In the rows, zero is written as 128.
Each row of numbers belongs to one of the things below and depends on some of the facts about them. Some rows are named. Which thing is each other row?

Some facts about the things:
α: points at; Ξ: uses
babre α dorer; babre α disenim; babre α kogrun; beniran α sume; beniran α pubas
beniran α moskul; buplu α vedak; buplu α fikik; buplu α stutri; buplu α nusol
buplu α sezusam; buplu α dogridul; drodru α klebrun; drodru α groflus; drodru α brutrur
droken α flezul; droken α mupem; fegi α mafer; fegi α fledo; flupi α loke
gosuto α fitri; gosuto α topli; gosuto α sezusam; gosuto α stogas; grasak α plinugan
grasak α nelor; grasak α kogrun; grasak α grago; gruplozuk α vafi; gruplozuk α bruskal
gruplozuk α gokoton; gruplozuk α detruk; gruski α fitri; gruski α bizuna; gruski α ristek
gruski α tonopi; kilik α bizuna; kilik α flumir; kilik α floval; kilik α giklak
kilik α grimudus; kilik α vubrestas; kisko α monol; kledragre α klodrir; kledragre α platas
libas α gropli; libas α poskofan; libas α platas; melas α truraskon; melas α vuki
melas α gropli; melas α zodres; melas α britugri; mumik α bizuna; mumik α kodram
mumik α skison; mumik α sogrok; mumik α latanes; mumik α grimudus; mumik α flisen
mumik α gaplel; mumik α vomuk; nagri α kudin; neru α klebrun; neru α fikik
neru α skadris; neru α stutri; neru α kugripul; neru α grimudus; nople α sogrok
nople α brudel; nustan α vuki; nustan α todrim; nustan α dradrum; nustan α monol
nustan α fezunel; nustan α fledo; palen α lizos; palen α zukloto; palen α flisen
pasin α klodrir; pasin α fusakla; pasin α plives; pasin α trastim; pasin α saperin
pedrar α stutri; pedrar α plives; pedrar α brutrur; pedrar α bazik; pedrar α guplen
pigu α ludus; plaste α laples; plaste α monol; plaste α nusol; plaste α kogrun
plaste α lefla; pluro α plinugan; pluro α topli; raflir α vamor; raflir α numik
raflir α stogas; raflir α lefla; ronen α baklon; ronen α magrir; ronen α griparum
rutrem α klezoris; rutrem α latanes; rutrem α petum; skiror α loke; skiror α mupem
skiror α taska; stadi α gruzi; stadi α ristek; stadi α kugripul; stadi α klestivul
stadi α stogas; stadru α tonopi; stadru α griparum; stadru α flovir; stadru α stutak
tekler α leklin; tirustem α trotre; tirustem α potro; tirustem α moskul; trobrum α dorer
trobrum α skadris; trobrum α mupem; trobrum α pobrul; trobrum α disenim; troflus α fikik
troflus α stikloti; troflus α brutrur; trupluk α stagran; vusim α flezul; vusim α loke
zivir α driroses; zivir α fledo; zubur α baplok; zubur α vaflu; zubur α latanes
babre Ξ skison; bafo Ξ stagran; beniran Ξ plezo; bidel Ξ zukloto; brikeplun Ξ kudin
brudel Ξ laples; bruskal Ξ bradreska; buplu Ξ fezunel; demem Ξ zotra; detruk Ξ plives
didun Ξ pigu; disenim Ξ gosuto; doplir Ξ drokas; dradrum Ξ demem; drodru Ξ nuta
drokas Ξ sogrok; droken Ξ baklon; fezunel Ξ pidir; figra Ξ kufi; fikik Ξ mafer
flafli Ξ trotre; fledo Ξ brutrur; flovir Ξ drakatek; flupi Ξ fegi; fopos Ξ stugra
fusakla Ξ didun; gaplel Ξ vuki; gego Ξ distim; giklak Ξ bruskal; goka Ξ kisko
griparum Ξ skimom; grones Ξ magrir; gruplozuk Ξ ziskan; gruski Ξ plofik; gugrem Ξ palen
guplen Ξ flisen; kebemo Ξ sifik; kefis Ξ stikloti; kilik Ξ vuplogru; kisko Ξ petum
kisul Ξ trastim; klakam Ξ loke; klebrun Ξ fopos; klezoris Ξ groflus; klodrir Ξ sakal
kotol Ξ nemur; kudin Ξ grogi; kufi Ξ tufek; kugripul Ξ trobrum; latanes Ξ gropli
leklin Ξ babre; libas Ξ flezul; lizos Ξ grago; loplil Ξ rabrel; ludus Ξ leklin
magrir Ξ tigem; melas Ξ zivir; metra Ξ gaplel; monol Ξ tregruzik; mumik Ξ bifuskel
mupem Ξ plurek; nelor Ξ rutrem; nemur Ξ skunul; neru Ξ monol; nople Ξ nustan
numik Ξ klestivul; nustan Ξ taska; nuta Ξ kilik; palen Ξ metra; pidir Ξ tuplekla
plaste Ξ floval; plezo Ξ ribror; plinugan Ξ kogrun; plozek Ξ ristek; plurek Ξ gruski
pluro Ξ gokoton; pobrul Ξ dorer; poskofan Ξ fledo; pubas Ξ klakam; rabrel Ξ sebo
raflir Ξ vafi; ribror Ξ flafli; risepor Ξ sidrok; ronen Ξ teles; rutrem Ξ risepor
saperin Ξ fusakla; sebo Ξ stogas; sezusam Ξ faklun; sidrok Ξ todrim; sifik Ξ vedak
sikol Ξ gruplozuk; skadris Ξ ludus; skimom Ξ kebemo; skison Ξ kisul; skunul Ξ latanes
stadi Ξ britugri; stadru Ξ droken; stogas Ξ lizos; stutak Ξ gotrir; sume Ξ skadris
taska Ξ toflizim; tekler Ξ grasak; teles Ξ fikik; todrim Ξ truraskon; toflizim Ξ klodrir
topli Ξ brotan; tregruzik Ξ kiruvas; trobrum Ξ pluro; trotre Ξ topli; truraskon Ξ loplil
tufek Ξ pobrul; tuplekla Ξ brudel; vafi Ξ vubrestas; vamor Ξ domim; vedak Ξ ronen
vuki Ξ bidel; vuplogru Ξ flovir; ziskan Ξ goflus; zivir Ξ zodres; zodres Ξ drodru
zotra Ξ poskofan; zukloto Ξ doplir

Known rows:
sezusam: [133 128 137 146 124 153 144 130 121 117 135 114 120 114 121 142 124 147
 127 131 122 132 147 147 129 115 143 128 143 117 106 149 129 115 137 140]
grago: [110 117 128 134 105 117 131 135 131 143 124 134 137 143 119 138 170 116
 112 126 139 165 119 134 148 146 117 104 105 133 144 100 105 132 125  96]
vaflu: [113 120 136 132 122 118 110 143 131 153 121 138 147 138 122 132 160 113
 123 127 143 150 108 121 126 160 116 115 104 148 143 110 121 135 112 111]
stutri: [118 122 148 131  98 127 127 156 133 170 131 139 142 126 111 134 174 121
 107 134 139 160 141 137 144 155 102 106 118 138 139 122 120 108 108 113]
kugripul: [135 131 141 150 127 151 136 133 122 118 139 117 122 116 123 139 121 149
 128 132 121 133 138 146 124 112 142 133 149 120 104 155 133 113 136 150]
vubrestas: [117 113 138 137 120 124 108 144 133 155 124 138 148 136 115 133 168 113
 117 131 143 150 111 125 132 162 117 112 105 148 137 116 117 125 112 114]
todrim: [104 152 117 200 138 146 144 115 100 116 120  92  94 100 124 114 100 151
 130 162 131 151  71 121 160  52 140 148 142 100 130 106 109 163 174  78]
droken: [131 135 122 118 127 108 121 113 131  99 137 138 121 149 148 118 105 131
 128 129 113 127 126 136 124  95 126 134 149 117 132 143 135 127 148 155]
stagran: [117 122 131 114 111 117 128 140 135 155 122 138 141 140 124 135 164 116
 122 120 142 149 122 121 138 159 114 116 104 140 146 102 118 132 111 106]
klezoris: [126 137 136 147 144 136 120 128 120 117 128 120 124 124 132 131 106 145
 142 128 126 125 116 128 110 117 140 141 138 128 120 144 137 135 133 144]
klebrun: [131 140 147 143 125 143 134 138 122 128 138 122 120 115 127 132 115 149
 129 134 121 134 139 141 123 111 128 136 155 120 114 157 139 112 132 150]
loplil: [130 142 115 179 129 147 143 110 112 121 136  99  97 108 132 114 115 160
 127 167 133 150  49 109 175  45 140 170 154  97 126 103 111 161 171 100]
kebemo: [110 139 127  89 158 121 108 142 141 111 108 126 175 115 121 148  95 144
 107 136 122  94 151 164 126 122 135 138 192  97  66 119 124 228 122 159]
ludus: [157 130 115 111 137 125 153 122 114 138 151 157  77 136  92 138  43 201
  71  77 113 133 125 110  66 106 190 126 150 155 134 151 130 105 133 123]
faklun: [122 117 125 111 114 114 124 135 137 152 123 141 141 139 123 128 161 109
 117 125 140 142 122 119 139 157 113 115 104 140 147 103 117 130 113 107]
goflus: [122 118 125 113 115 114 124 136 137 152 123 141 142 139 123 127 164 109
 119 124 139 142 122 118 140 155 113 114 103 141 145 103 116 130 113 107]
tirustem: [136 110 112  95 118 108 122 123 145 148 125 145 143 142 128 118 161  99
 116 128 138 123 117 109 148 151 113 121 104 138 147  98 118 130 114 112]
pluro: [143 121 113 131 137 136 134 109 129  98 135 120 120 126 130 122 113 125
 124 134 116 106 137 136 133 105 146 129 140 117 109 144 126 117 146 144]
figra: [136 138 125 127 138 133 136 121 125 112 130 121 118 124 135 128 105 140
 139 125 120 114 130 127 120 111 138 143 142 121 118 139 135 129 135 143]
grakik: [122 118 125 114 115 114 124 135 137 151 123 140 142 139 124 127 160 109
 118 124 140 141 122 119 139 155 113 115 104 140 146 102 117 131 114 108]

Which thing is each row?
No name comes twice in this set of rows, the named rows included.
[102 124 140 125  96 103 125 144 133 144 128 145 142 157 126 140 169 118
 113 118 135 177 129 143 135 149 107  99 111 139 151 111 113 126 122 113]	dorer
[153 128 113 113 138 125 142 118 119 131 145 148  91 133 104 129  62 177
  87  95 115 124 125 114  83 107 173 128 146 146 130 147 131 111 134 127]	kisul
[110 137 126  87 159 120 106 141 142 111 107 127 176 115 121 148  94 148
 105 137 121  94 151 166 126 124 134 137 193  95  65 118 123 233 121 158]	teles
[135 128 106 137 157 127 111 111 116 104 116 125 107 110 133 101  87 112
 143 133 109  86 146 119 125 108 125 127 134 115 135 135 142 125 135 119]	melas
[110 155 119 195 137 149 145 117 102 126 122  93  92  96 126 112 101 156
 132 166 134 150  61 111 166  50 137 161 147  99 133 101 111 167 169  78]	truraskon
[114 147 143 135 114 117 135 131 122 106 138 130 119 147 146 143 110 159
 137 116 116 159 132 150 112 102 129 133 152 117 129 145 135 133 144 153]	mupem
[119 117 121 103 106  89 111 128 143 138 128 155 144 163 136 117 159 101
 110 127 132 150 117 125 143 141 102 110 112 137 157 106 116 128 123 121]	vusim
[147 145 112 113 145 126 143 111 134 108 128 126 126 130 144 115 113 120
 148 126 122  92 130 110 127 103 140 150 138 123 116 135 128 112 138 156]	beniran
[140 132 127 128 135 148 146 121 124 112 132 114 120 121 134 143 114 151
 144 120 125 118 127 127 121 118 150 148 139 120 112 134 133 132 133 143]	magrir
[140 118 117  94 117 108 115 134 145 169 126 151 141 124 120  96 155  90
 106 142 137 111 135 105 156 147  92 118 115 137 151 110 125 113 107 110]	pasin
[150 131 110 111 144 127 132 108 131 106 133 127 119 126 140 113 100 128
 136 130 118  94 127 116 127 103 139 148 144 118 119 137 135 126 139 149]	gruplozuk
[127 147 137 148 147 137 128 129 120 116 127 121 128 124 133 129 109 140
 147 125 126 121 121 126 106 114 143 143 139 132 113 149 133 122 134 151]	brudel
[136 129 119 123 131 108 115 109 132  95 139 139 121 146 144 108 103 123
 120 137 109 120 133 140 129  89 126 128 153 117 126 151 133 115 153 160]	trobrum
[109 119 144 144 124 123 102 148 130 156 121 138 150 137 116 134 162 115
 123 129 146 156 102 125 123 164 117 114 103 152 141 118 120 133 110 113]	flisen
[108 147 134 160 138 139 143 128 109 105 119 109 111 115 126 137  96 144
 138 123 118 130 152 148 111 111 142 119 135 119 118 144 129 131 144 120]	monol

The same things again, as new rows of numbers:
Named rows:
rabrel: [113 103 127 131 115 124 122 157 140  38  99 129 141  75 112 129 141 178
 116 168 142 156 139 151 117 101  96 141 137 114 124  63 125 126 132 117
 140 102 117 156 163 183 161 108 147 144 171 131 131 147 131 121 118]
platas: [126 134 108  65 124 133 118 113 128 146 140  99 105 145 149 147 123 156
 127 134 150 125 155 126 107  79  94 146 156 121 139 142 115 159 107 145
 135 144 128 110 118 114 140 137 150 111  93 150 122  77 102 131  99]
bidras: [115 135  96 103 135 149 123  98 105 163 116 120 109 134 147 138 136 140
  95 122 149 130 141 125 131  92 119 135 139 109 137 160 124 140 106 125
 132 113 113 134 130 110 130 141 119 118 103 148 106 115 120 123 112]
plurek: [125 122 148 159 114 122 125 160 138 125 109 136 147 124 108 117 132 124
 135 126 129 134 118 123 134 134 129 106 115 123 121 122 132 115 130 131
 124 143 135 131 152 142 130 123 138 134 144 119 124 147 132 129 134]
raflir: [126 126 157 156 148 114 110 139 141  87 138 142 130 132 112 128 129  94
 156 116  98 142 133 141 147 191 163 143 123 173 113  94 128 115 146 106
 133 144 133 124 136 132 130 126 112 136 147 100 128 163 149 124 170]
tekler: [127 119 147 157 122 128 123 156 135 123 105 134 143 126 110 123 140 121
 130 123 126 142 123 128 139 137 136 113 114 118 122 121 135 119 127 124
 123 142 128 138 155 142 129 122 132 133 144 117 112 153 132 123 142]
trotre: [123 127  90 176 132 126 168  98 205 103  88 131 172 179  66  57 119 123
  57 127 144 132 185 117 147  75 119  91  74 230 122 151 164 143 172 129
 133 196 131 128 144 175  91  95 160 157 161 101 119  95 132 127  75]
skadris: [160 121 135 143 132 112 142 156 158 104 167 154 144 118 138 113 124 106
 122 148 106 101 105 127 107 142 156 122 133 116  93  65 123  98 138 127
 143 103 137 124  84 100 124 120 110 130 155 112 193  86  98 121 159]
zivir: [133 105 137 146 156 112 121 142 148  88 146 112 140 137  88 109 119  89
 159 118 123 133 101 128 128 198 152 113 135 157 131 108 126 147 105 112
 104 169 143 107 180 102 129 114 159 151 120 112 111 144 128 124 163]
neru: [146 120 151 133 149 125 134 153 140  98 151 133 132 128 116 139 138 106
 156 116  83 138 130 144 152 185 157 151 127 151 120  82 133 126 152 117
 118 148 130 123 104 134 109 117 108 126 159 100 115 158 155 109 170]
teles: [156 134 206 170 109 119 126 140 102 133  70 159 146 124 162 125 137 132
 164 112 161 177 139 143 114 110 160  96 127 119 137 151 183 134 138 117
 131 137 161 141 151 169 140 112 115 113 129 109 144  71 118 112 136]
stikloti: [129 140  97  72 142 135 132 104 112 135 167 120 102 134 164 153 117 152
 112 135 129 117 152 129 130  96 119 159 146 131 138 133 117 148 134 133
 129 119 131 109  82 108 130 134 121 112 108 143 138  93 130 117 114]
tuplekla: [ 98 137 154 158  97 120 117 166 134 177 128 141 150 122  96 118 129 116
 169 100 118 138 109 108 145 152 104 104 133 114 111 122 116 100 120 150
 115 157 144 125 132 116 126 145 136 131 144 119  98 184 167 141 129]
kodram: [143 133 103  96 133 143 153  75 105 177 149 102 103 124 150 143 125 120
 116 134 129 107 124 129 122 123  98 141 142 120 148 155 133 133 124 126
 118  82 104 133  77 120  97 132 104 117 108 144 118 107 123 132  92]
bradreska: [114 135  97 103 135 149 124  97 105 165 120 118 109 134 148 138 137 139
  95 122 148 130 142 124 131  91 119 136 138 110 137 159 124 141 107 125
 130 113 113 135 129 110 129 141 117 118 102 148 105 114 119 122 112]
vamor: [125 132 147 153 126 103 117 137 140  85 146 146 135 123 121 122 108 117
 150 135 117 121 124 129 128 162 145 128 122 168 115 107 123 111 151 123
 137 134 145 115 128 135 141 124 130 140 140 115 167 136 138 138 141]
detruk: [126 122 144 161  99 122 122 162 135 121 103 138 146 118 112 120 128 141
 124 134 138 123 117 120 129 116 131 103 112 115 123 131 132 114 129 136
 128 135 136 131 157 145 138 123 139 134 140 129 137 137 121 133 125]
baplok: [138 132  98  97 134 145 150  78 106 182 138 103 108 127 147 137 130 124
 110 133 139 113 122 126 119 111  97 132 141 109 147 159 134 135 116 128
 118  88 105 136  92 118 103 133 113 119 105 145 112 108 120 132  92]
metra: [134 121 152 145 125 120 116 178 137 110  87 135 145 141 126 133 134 133
 144 145  96 127 108 123 123 142 154 111  56  75 142 157 119 116 150 149
 128 138 117 152 175 194 137 123 164 134 139 116 157 212 127 153 161]
stadru: [136 117 172 178 115 123 104 151 125 105 113 135 125 120 104 147 136  93
 138 120 109 129 127 138 165 181 154 132 110 162 115 117 137  95 149 103
 128 129 114 129 150 148 123 123  98 131 150 114 113 175 132 125 155]

Name these rows:
No name comes twice in this set of rows, the named rows included.
[131 138  98  65 139 135 129 112 116 135 164 113 102 137 162 156 119 159
 113 135 131 118 158 129 130  91 114 159 147 129 139 132 116 152 132 137
 129 130 132 105  82 110 131 131 129 108 109 143 134  91 125 115 111]	bazik
[121 139 111 105 164 140 112  82 103 129 152 126  89 139 151 158 132 108
 114 114 114 133 155 143 154 152 150 173 143 164 129 132 121 135 133  99
 136 111 109 121 104 103 123 141  88 117 110 132 108 134 139 115 147]	gosuto
[107 135 165 124  92 106 109 177 155 162 142 120 145 134  97 122 121 125
 199 107 120 136 117 111 121 149  85 112 151 126 112 107 107 117 114 166
 122 186 154 107 128 118 136 143 166 125 133 118 106 157 152 149 119]	poskofan
[133 132 146 142 120 100 123 145 140  81 160 144 134 120 126 129 102 126
 151 139 111 113 128 130 131 154 139 133 120 165 118 102 123 112 161 128
 133 134 150 106 108 137 138 120 131 136 145 115 179 129 139 135 136]	sezusam
[150 121 152 150 111 114 142 141 136 118 143 126 138 114 115 127 117 114
 149 140 111 111 109 129 130 163 123 118 117 138 127 115 139 108 151 130
 115 117 131 125 103 150 110 114 121 134 149 116 147 142 135 137 121]	giklak
[115 105 130 136 115 123 121 157 140  45 101 131 141  83 109 128 140 173
 118 163 141 153 136 146 121 102 100 137 134 116 124  70 125 125 132 119
 138 109 120 155 162 177 157 110 147 142 168 130 130 145 131 122 119]	sebo
[130 136 127 142 121 123 151 150 140 105 138 151 151 114 117 102 123 147
 148 120 102 112 100 125 116 144 159 130 131 128 115  99 118 127 140 145
 133 134 151 127 115 115 129 131 125 140 149 124 152 134 147 131 152]	pobrul
[145  85 109 159 147 116 136 168 119  76 170 111 147 113  83 117  98 114
 108 134 141  96  70 108 156 185 162  87 107 137 151 138 133 149 112 108
  62 154 163  77 187  80 122  90 163 159 115 134 126 141 128 100 151]	nuta
[144 130 184 168 109 120 125 147 115 128  84 151 146 123 143 120 134 128
 153 117 148 161 132 136 122 118 147 101 123 122 131 141 165 126 134 123
 129 140 152 138 149 160 138 115 123 121 134 112 136 100 123 119 135]	skimom
[132 131 108  63 163 149 123 113 113 137 161 110  94 146 154 164 141 136
 118 116 112 141 167 142 151 120 133 176 149 133 136 119 121 157 128 119
 124 141 117 116  90 108 120 132 109 103 116 130  91 119 136  97 143]	pedrar
[137 114 163 121 131 121 112 165 158 111 118 111 134 146 103 130 144 114
 165 119 117 154 139 138 124 152 126 131 139 135 122  98 127 141 117 132
 126 179 129 125 155 142 133 121 153 124 137 108  98 138 123 124 150]	libas

